Table B holds the same points as the rows below and some others, measured another way and shuffled. Each row below is followed by which row of B it is.
B:
1: [61 -71 4 8 -146 -18 30 100 26 126 -102 295 164 194 166 -31 -259 -39 -21 162 113 -81]
2: [-23 6 -105 241 -193 59 211 190 3 -100 131 108 165 -60 -101 -67 95 -210 13 108 -123 29]
3: [-36 52 99 16 -168 29 -7 -7 10 19 11 7 117 -66 38 64 24 -27 23 -88 20 45]
4: [-32 -22 -73 13 -73 -122 -86 -26 8 43 -19 65 -158 8 -72 -204 -54 25 -122 23 -64 44]
5: [-79 115 62 38 -227 -7 -118 -70 -13 14 97 -50 -10 -145 -78 -82 31 10 -63 -137 -103 108]
6: [36 104 122 -153 45 132 -17 0 88 5 13 71 -57 65 10 218 72 -108 -5 -135 27 -52]
7: [-71 52 84 109 -268 -4 -17 -17 -26 6 61 -69 158 -168 -10 -23 52 -28 34 -109 -37 115]
8: [-65 0 -167 141 -138 -108 30 43 -20 -36 42 134 -116 -23 -124 -259 -14 -2 -170 112 -138 35]
9: [23 148 34 7 -189 149 -32 75 34 17 149 225 65 77 -24 -3 -100 -133 -81 9 -103 -42]
10: [34 35 39 -190 -14 -40 -185 -76 49 140 -85 225 -175 188 69 -56 -219 71 -158 -2 46 -71]
11: [61 50 164 -155 -16 102 -56 -9 74 84 -41 92 49 101 99 201 -45 -85 40 -107 97 -50]
12: [-52 47 -194 230 -254 -18 85 138 -28 -62 141 240 17 6 -124 -275 -74 -84 -165 192 -189 13]
13: [63 11 64 -227 185 24 -64 -40 110 52 -93 75 -226 145 4 140 25 -69 -42 -93 70 -72]
14: [-25 -121 65 -9 -17 -127 26 -36 18 50 -164 -110 40 -68 67 51 79 19 86 -80 130 70]
15: [-66 -17 99 -100 37 -130 -121 -162 25 21 -81 -251 -189 -168 -67 27 191 61 7 -253 22 127]
16: [-46 -143 -64 106 -30 -166 101 30 -2 -18 -117 -64 -8 -73 -29 -82 112 -14 26 23 42 78]
17: [-60 6 -105 200 -170 -20 135 107 -12 -90 70 57 58 -87 -102 -108 103 -100 -41 68 -107 53]
18: [61 54 71 -47 -7 164 113 112 83 -10 24 166 91 117 41 217 32 -194 39 -9 36 -85]
19: [68 -97 -49 -18 45 -8 124 125 67 42 -116 236 30 194 87 48 -78 -107 -8 147 98 -103]
20: [73 -195 141 -156 114 -111 -36 -35 78 158 -251 -82 35 79 154 142 -26 -40 156 -93 244 10]
21: [-14 69 -14 -2 -41 51 59 43 44 -48 35 119 -57 24 -46 42 68 -74 -78 -1 -50 -23]
22: [-58 34 80 25 -82 -15 -2 -41 21 -37 30 -171 -3 -175 -78 60 198 -56 47 -185 -36 108]
23: [-3 -46 48 -54 38 -42 39 -11 45 10 -103 -25 -38 -4 24 97 98 -31 28 -74 80 11]
24: [-56 54 42 68 -154 -9 -16 -15 1 -19 65 -68 26 -135 -69 -28 99 -51 -5 -107 -76 89]
25: [-64 20 163 51 -191 -7 -22 -50 1 19 12 -200 169 -207 19 85 133 -40 120 -207 23 139]
26: [-75 0 9 43 -167 -125 -108 -77 -20 42 -13 -43 -53 -105 -38 -154 -8 69 -65 -69 -39 104]
27: [13 -28 199 -451 206 -199 -407 -329 77 234 -289 -99 -431 94 99 49 -107 262 -110 -283 195 15]
28: [-46 156 -123 256 -346 139 168 194 -29 -108 220 323 186 4 -76 -116 -51 -141 -131 187 -190 -29]
29: [-8 -62 117 -100 41 -100 -107 -103 43 69 -98 -190 -93 -84 -10 47 106 -14 63 -201 65 92]
30: [-36 94 -26 119 -240 51 4 66 -6 -19 150 102 72 -48 -84 -108 -16 -108 -64 13 -144 39]
31: [-80 185 -270 355 -335 137 224 244 -34 -203 316 351 63 -28 -225 -246 31 -184 -222 254 -338 -22]
32: [-45 -9 -105 373 -335 67 300 251 -38 -118 139 134 371 -101 -40 -68 74 -218 65 174 -103 48]
33: [46 -140 -24 -25 170 -51 120 76 86 -8 -112 -17 -80 60 -30 85 138 -162 71 -1 77 -12]
34: [37 -32 30 -26 19 21 42 52 63 20 -17 32 1 44 -11 64 49 -143 39 -36 17 -2]
35: [54 -8 125 -146 30 47 -21 -2 77 82 -91 77 25 102 105 179 -31 -72 46 -78 120 -47]
36: [-36 -68 -4 49 -40 -92 59 7 13 -6 -86 -34 0 -60 -1 -8 85 -12 16 -23 45 46]
37: [24 -41 15 -149 30 -115 -160 -79 46 131 -109 90 -200 113 21 -91 -131 51 -105 -27 46 -9]
38: [-20 88 10 -97 -28 -5 -87 -60 36 20 -2 122 -181 47 -35 -26 -22 34 -147 -50 -39 -19]
39: [43 -77 -117 136 6 38 233 208 55 -72 25 134 65 64 -66 1 91 -246 34 140 -34 -34]
40: [52 -140 73 -391 508 -188 -153 -197 149 71 -293 -220 -552 92 -57 157 218 28 -16 -253 163 -4]
41: [-9 -40 -24 162 -173 9 119 120 9 -16 45 44 177 -49 -23 -50 30 -158 54 44 -37 45]
42: [-35 -14 112 -93 -164 -156 -263 -158 -12 180 -78 -64 -60 -52 49 -147 -148 128 -48 -142 37 102]
43: [17 -147 -33 -71 178 -136 19 -10 67 21 -146 -79 -196 23 -49 2 124 -64 18 -47 66 20]
44: [18 86 106 -242 3 -14 -229 -132 56 129 -69 127 -205 121 53 25 -138 84 -138 -115 47 -45]
45: [-20 -14 68 161 -309 13 39 81 -22 49 59 17 299 -90 42 -37 -52 -110 91 -6 -7 83]
46: [-26 -58 -110 52 26 -104 38 25 29 -43 -25 4 -171 -24 -125 -125 100 -56 -72 23 -65 40]
47: [29 -86 191 -67 -66 -14 3 -13 40 113 -148 -53 205 -2 177 197 -5 -41 169 -117 202 27]
48: [-50 75 -4 135 -354 15 -5 54 -43 39 74 205 200 -17 54 -128 -163 10 -78 84 -51 20]
49: [77 -24 -36 -92 177 79 137 115 107 -36 -59 185 -109 183 -14 165 75 -185 -23 58 48 -122]
50: [73 -52 190 -150 24 50 -10 7 85 118 -128 28 128 103 165 241 -38 -98 130 -108 187 -41]
51: [-56 55 -113 207 -137 59 208 147 7 -151 132 90 51 -78 -142 -36 173 -171 -45 69 -151 26]
52: [-31 -44 2 -41 86 -76 37 -31 48 -31 -90 -89 -145 -57 -51 55 182 -22 -9 -95 29 37]
53: [-77 100 89 29 -196 -5 -76 -73 -7 -4 66 -96 16 -166 -56 -10 93 11 -19 -169 -65 108]
54: [43 129 -17 -61 -97 117 -41 65 58 33 90 312 -49 171 -10 -19 -145 -99 -147 69 -75 -95]
55: [25 -222 -136 66 115 -168 144 99 46 1 -158 23 -87 62 -37 -91 69 -104 23 123 63 6]
56: [62 -179 -69 -151 219 -177 -31 -11 75 98 -233 109 -260 202 32 -58 -72 8 -69 70 124 -65]
57: [-78 166 181 95 -325 119 -32 -20 -19 -28 174 -131 231 -236 -34 97 129 -92 81 -228 -86 136]
58: [-62 -40 -128 87 -6 -113 67 19 11 -71 -19 -3 -170 -70 -135 -134 141 -17 -97 27 -83 52]
59: [57 -94 203 -326 147 -121 -228 -174 86 215 -265 -53 -153 119 169 135 -99 96 36 -190 244 -11]
60: [57 -95 147 -235 99 -96 -153 -101 81 173 -205 -15 -92 113 130 99 -89 29 40 -123 191 -12]
61: [57 28 76 -201 65 11 -117 -45 80 97 -81 144 -145 156 54 73 -99 -15 -72 -57 66 -70]
62: [58 -26 -18 -116 65 -11 -31 28 71 69 -78 199 -136 182 23 -2 -97 -58 -83 49 39 -80]
63: [48 26 -61 -17 -33 63 74 119 55 15 0 319 -16 194 29 0 -116 -106 -103 142 -2 -113]
64: [65 -63 -112 -160 299 -48 40 37 115 -19 -106 143 -370 202 -94 15 75 -100 -124 52 6 -100]
65: [49 -54 -96 -70 27 -71 -38 43 46 82 -87 274 -156 215 23 -125 -183 -14 -150 143 18 -86]
66: [-71 20 140 47 -212 -46 -68 -71 -14 48 -2 -163 129 -190 17 16 75 12 77 -182 15 137]
67: [6 -40 -276 282 -42 56 346 295 30 -185 129 241 20 55 -191 -125 131 -292 -67 272 -180 -48]
68: [-67 162 -31 86 -272 46 -43 10 -17 -29 140 172 -11 -39 -70 -122 -52 6 -164 8 -150 20]
69: [69 -75 -47 -148 178 -44 13 32 89 56 -143 191 -200 219 28 28 -59 -54 -85 67 83 -102]
70: [-36 27 -115 63 76 15 174 76 54 -152 39 35 -161 -35 -167 30 251 -135 -76 12 -98 -5]
71: [6 -77 53 -77 -13 -124 -107 -66 32 105 -107 -46 -76 9 28 -47 -37 8 3 -85 73 49]
72: [74 -33 41 -176 185 25 14 18 109 43 -110 106 -146 164 25 154 30 -108 -8 -36 93 -84]

[16 137 -26 29 -41 -131 49 100 3 150 93 214 -168 59 -83 -73 2 2 -11 -116 -119 -80 4 105 61 -12 -66 -164 53 94 -125 -59]
65
[144 124 30 189 -149 -13 -112 -17 -109 62 201 38 -301 -5 -75 -121 -438 149 -64 78 -203 -207 133 161 -174 26 13 -51 -259 -296 -111 -143]
47
[-16 -98 -14 -85 -3 -11 24 224 41 9 -100 -192 12 -50 -151 108 66 -11 30 -121 0 66 -63 -39 0 27 64 67 42 142 -52 -9]
46
[-7 164 90 23 -99 -1 26 148 -161 90 -38 -15 -61 59 -18 -83 -317 213 -6 63 -39 -156 -11 128 -121 194 -18 93 -40 -209 -50 -140]
60
[38 70 34 72 -212 -162 88 253 1 194 -74 -205 -205 -1 -147 -70 -25 122 100 -162 -197 -30 -91 85 -67 149 31 -11 121 87 -127 -95]
56
[-118 42 39 -178 202 143 -1 66 -129 -113 -48 218 235 57 30 94 -149 18 -91 85 230 -48 3 6 20 60 -46 108 -57 -105 36 -38]
5
[86 4 126 41 -229 69 34 137 -81 137 134 -19 -196 -44 -113 -189 -278 180 -173 -5 -277 -198 242 246 -314 176 42 73 -197 -274 -234 -119]
59
[4 -319 -47 -21 94 11 -18 93 129 -176 -128 -329 67 -156 -174 248 135 -173 116 -168 100 239 -141 -189 22 -6 125 34 45 238 -11 54]
70
[-9 -160 20 -95 54 108 -13 106 4 -90 -21 -79 72 -80 -112 97 -46 -35 -71 -42 32 31 58 -12 -83 34 62 89 -97 -12 -70 -7]
13
[51 -94 -7 73 -73 -47 -37 138 13 -25 -87 -338 -107 -82 -150 100 -111 31 122 -78 -42 60 -121 -61 -57 56 99 54 -14 46 -18 -49]
33
[41 134 23 38 -143 -58 -50 248 -100 111 -93 -268 -136 28 -113 6 -261 200 69 20 -83 -109 -82 48 -64 79 51 116 -43 -89 -3 -131]
14
[-31 -68 199 -171 -191 154 152 311 -84 148 -40 -99 34 -43 -115 -158 -110 210 -219 -44 -185 -149 232 238 -344 308 62 251 -83 -210 -240 -93]
27
[0 -151 5 -14 -34 -54 61 173 70 -2 -106 -223 -26 -82 -151 88 89 -43 84 -174 -26 111 -100 -54 -25 82 70 21 94 170 -79 -4]
58
[0 -12 -28 -19 12 -89 66 96 61 67 42 129 -85 -1 -108 2 111 -76 -6 -166 -67 18 -12 40 52 -9 -21 -123 75 169 -129 -10]
8
[68 183 -142 185 114 -165 -155 -110 -31 -45 128 203 -205 68 -26 93 -215 -69 133 16 58 -34 -158 -65 216 -188 -68 -255 -44 54 71 -64]
32
[-26 117 79 2 -62 -10 40 142 -119 70 -51 4 -31 45 -27 -50 -227 156 3 14 -14 -102 -33 94 -89 175 -18 68 4 -128 -51 -113]
71
[-114 109 63 -162 115 87 58 115 -134 -12 -40 242 169 79 28 6 -128 66 -93 45 142 -90 12 75 -6 116 -67 83 -2 -101 -23 -64]
44
[113 129 64 146 -243 -42 -48 139 -109 144 68 -163 -285 -4 -106 -127 -380 229 -12 34 -240 -189 60 164 -203 117 42 45 -157 -244 -114 -160]
20
[109 0 -37 95 -219 -162 -17 261 63 170 -26 -335 -299 -52 -233 -2 -13 72 99 -165 -248 -11 -66 28 -35 -12 88 -24 25 135 -113 -74]
55
[50 -120 -172 73 133 -144 -84 3 156 -95 30 -55 -119 -66 -165 223 161 -240 153 -187 45 183 -174 -185 232 -227 38 -209 57 348 9 44]
67
[-6 99 -147 29 283 -72 -91 -164 16 -105 197 509 -38 67 2 115 -19 -221 -12 -26 144 2 -38 -51 276 -251 -120 -298 -39 136 19 12]
28
[4 50 -25 -21 -32 -76 -1 198 0 76 -49 -89 -83 11 -125 52 -15 28 50 -93 -38 -7 -81 2 46 0 17 -4 46 113 -40 -49]
69
[20 -136 19 -44 68 118 -35 0 -6 -102 107 89 11 -74 -87 42 -109 -63 -137 -9 -4 -22 141 35 -104 -10 35 14 -181 -86 -102 -14]
24
[14 44 -11 -1 15 -44 8 75 -7 40 64 128 -86 15 -84 -2 -53 -10 -26 -67 -42 -45 14 56 16 -8 -24 -80 -21 31 -87 -45]
62
[32 252 -17 99 72 -23 -99 -91 -156 -7 172 356 -123 105 46 -49 -377 74 -42 127 31 -184 17 98 32 -37 -104 -125 -151 -219 4 -113]
45
[8 -141 -79 50 155 -31 -52 -48 68 -169 -7 -14 5 -67 -82 190 14 -171 103 -97 127 145 -134 -142 107 -76 29 -112 7 161 15 20]
51
[-13 -59 -24 -47 171 54 15 -98 25 -83 201 439 11 -7 -33 8 13 -168 -151 -61 34 -21 141 57 40 -76 -67 -171 -94 19 -125 15]
68
[162 41 -65 225 -136 -164 -56 -20 67 112 232 80 -395 -38 -157 -84 -101 -42 5 -133 -277 -70 64 98 -19 -102 6 -258 -97 41 -180 -64]
19
[-27 106 72 -10 43 76 -32 45 -167 -53 -20 65 48 41 21 12 -348 132 -28 118 90 -117 -16 56 -91 130 -21 101 -108 -232 14 -106]
66
